[[ 76  25  34  14  -9 -28  45 -67 -42]
 [ 60 -10  36  -6 -12 -34  47 -68 -57]
 [ 85  34  38  19 -13 -25  44 -69 -39]
 [ 64  39  23  23  -3 -18  33 -49 -23]
 [ 38  13  14   9  12 -31  37 -45 -37]
 [ 81   3  47   0 -30 -21  42 -72 -48]
 [ 13  -7  14  -6 -27  17 -10   0   7]
 [ 63  12  37   4 -40   7  12 -38 -12]] => 81

[[-27  62 -23  84  24  25 -33  64 -64 -70 -87 -20  41  24  68 -38]
 [-81  28  76 -68  63  33 -42   1  64 -59  19  60 -18 -11  40 -68]
 [ 25   7  56  53  63  46 -33 -50 -26   4  81 -14 -33  12 -33 -68]
 [ 46  43  53 -13 -65  -4  83 -49 -45 -61   8  70 -50  17 -54 -24]
 [ 29 -46  17 -62  43 -18  53  87 -14  79 -86  36  28 -24  76 -31]
 [ 27   7  79 -37  24  -6  39  -8 -34 -25  50 -53   1  74 -71  82]
 [ 20   4   0 -29 -59 -64  69   7  -1   0 -37 -38  17 -75 -43  72]
 [ 74 -70   2  21 -76 -57  18 -45  56  -5 -83 -12  -8  12  30 -30]
 [ 16  41 -36  39 -16 -51  66 -77   0   8  51 -34   3  43  54  44]
 [-33 -67 -34 -11 -78  40  44 -43  52  24  77  28 -76 -79  15 -42]
 [-60 -27 -80 -57 -53 -70 -21  13 -16 -11 -26  12 -49  82 -38  31]] => 16

[[-10   9  -2   1  -5   5  -2 -30  -1 -15]
 [ 55   7  -3   0   4  10   9  -1  15  15]
 [-21   6   3   0  -1  26  -6   9  -3   0]
 [ -9   5  -1  -3   0 -12   0  10  39   6]
 [-87   8  -2   2   4 -22   3  19 -12   0]
 [-38   5  -2   1  -3   7   4  -9   3 -12]
 [ -5  -9   1  -1  -4  56  12 -14  28 -26]
 [ -8   7  -3   1  -6   9  -3 -36   0  -8]] => -38

[[-16  -3 -62  15 -49  28   9 -12  58  30]
 [ -9  15  67   4  48  20  29  26 -53 -41]
 [ 67 -56   5 -63 -13 -31 -71   8  -2   8]
 [ 31 -24 -32 -20 -20 -38 -43 -41  57  45]
 [ 73 -32  29 -46  30 -43 -47  26 -16 -10]] => 67

[[-11  46   9  70  -8  18  45  -9  23  67  -6 -28 -37]
 [-11  33  25  57 -34   3  68  -7  -4  48 -27 -19 -47]
 [-19  -7   5  61  -7   9  68  33  12  35  14  -9 -27]
 [-57  41  -5  51 -15  17  48  -3   0  43 -43  -6 -32]
 [-15   1   9  65 -10  20  69  22  18  41  -4 -13 -34]
 [-63  48 -47  82 -14  19  83  -6  33  51 -33 -64 -51]
 [-20   4   0  56   4  18  84  26  -2  28  -7 -14 -35]
 [-20   1  -7  50 -18  23  84  16  13  42  10 -14 -25]
 [-14  -6  11  62 -10  10  74  20   4  35  -1  -3 -27]
 [-10  89  11  79 -16  21  34 -13  14  69 -15 -64 -57]] => -20

[[ 43  36  27 -20   1 -35   9 -31  75  54  59]
 [-10  85  39  -2 -30  47  60  17 -49 -22  33]
 [ 59  10   1  53  82  35 -58  22 -35  -9  53]
 [ 22 -34   6  -7 -36 -81 -47 -21  49  -4   4]
 [-10 -74 -23 -10  59 -37 -78  13  16   6 -28]
 [-29 -67   5 -20  69   2 -78  26 -36  -8 -61]
 [ 53  10  33  35  32  39   9 -47  65  69  32]
 [ 49 -65  12  76 -20 -14 -18 -44 -30  35 -79]
 [-22 -27 -27  40 -54 -36  42  -4 -37 -34 -69]] => 53

[[ 43 -29  46 -19  11  29 -25  28  31  13  37   8 -18 -17  -1]
 [-37 -10 -19 -29 -37 -24  -9   0 -18 -12  50   2   2  58  33]
 [ 48 -33  48 -22  14  31 -34  30  30  13  41   7 -23 -23  -5]
 [-18 -29  13 -40 -42  -5  18  -6  13  -7   6   2 -10  29  18]
 [ 10  53 -32  53  55  -4 -47  35 -32  15  85  17  33  31  23]
 [ 56 -40  55 -26  16  35 -41  36  35  15  50   8 -26 -27  -6]
 [-37  26 -48   8  -3 -33 -34   9 -45  -9  75   5  19  62  35]
 [ 51  23  33  43  50  38  25  10  32  24 -45  10  10 -50 -23]
 [ 42  -4  45  11  19  37  38   1  43  17 -56   6  -4 -44 -21]] => -37
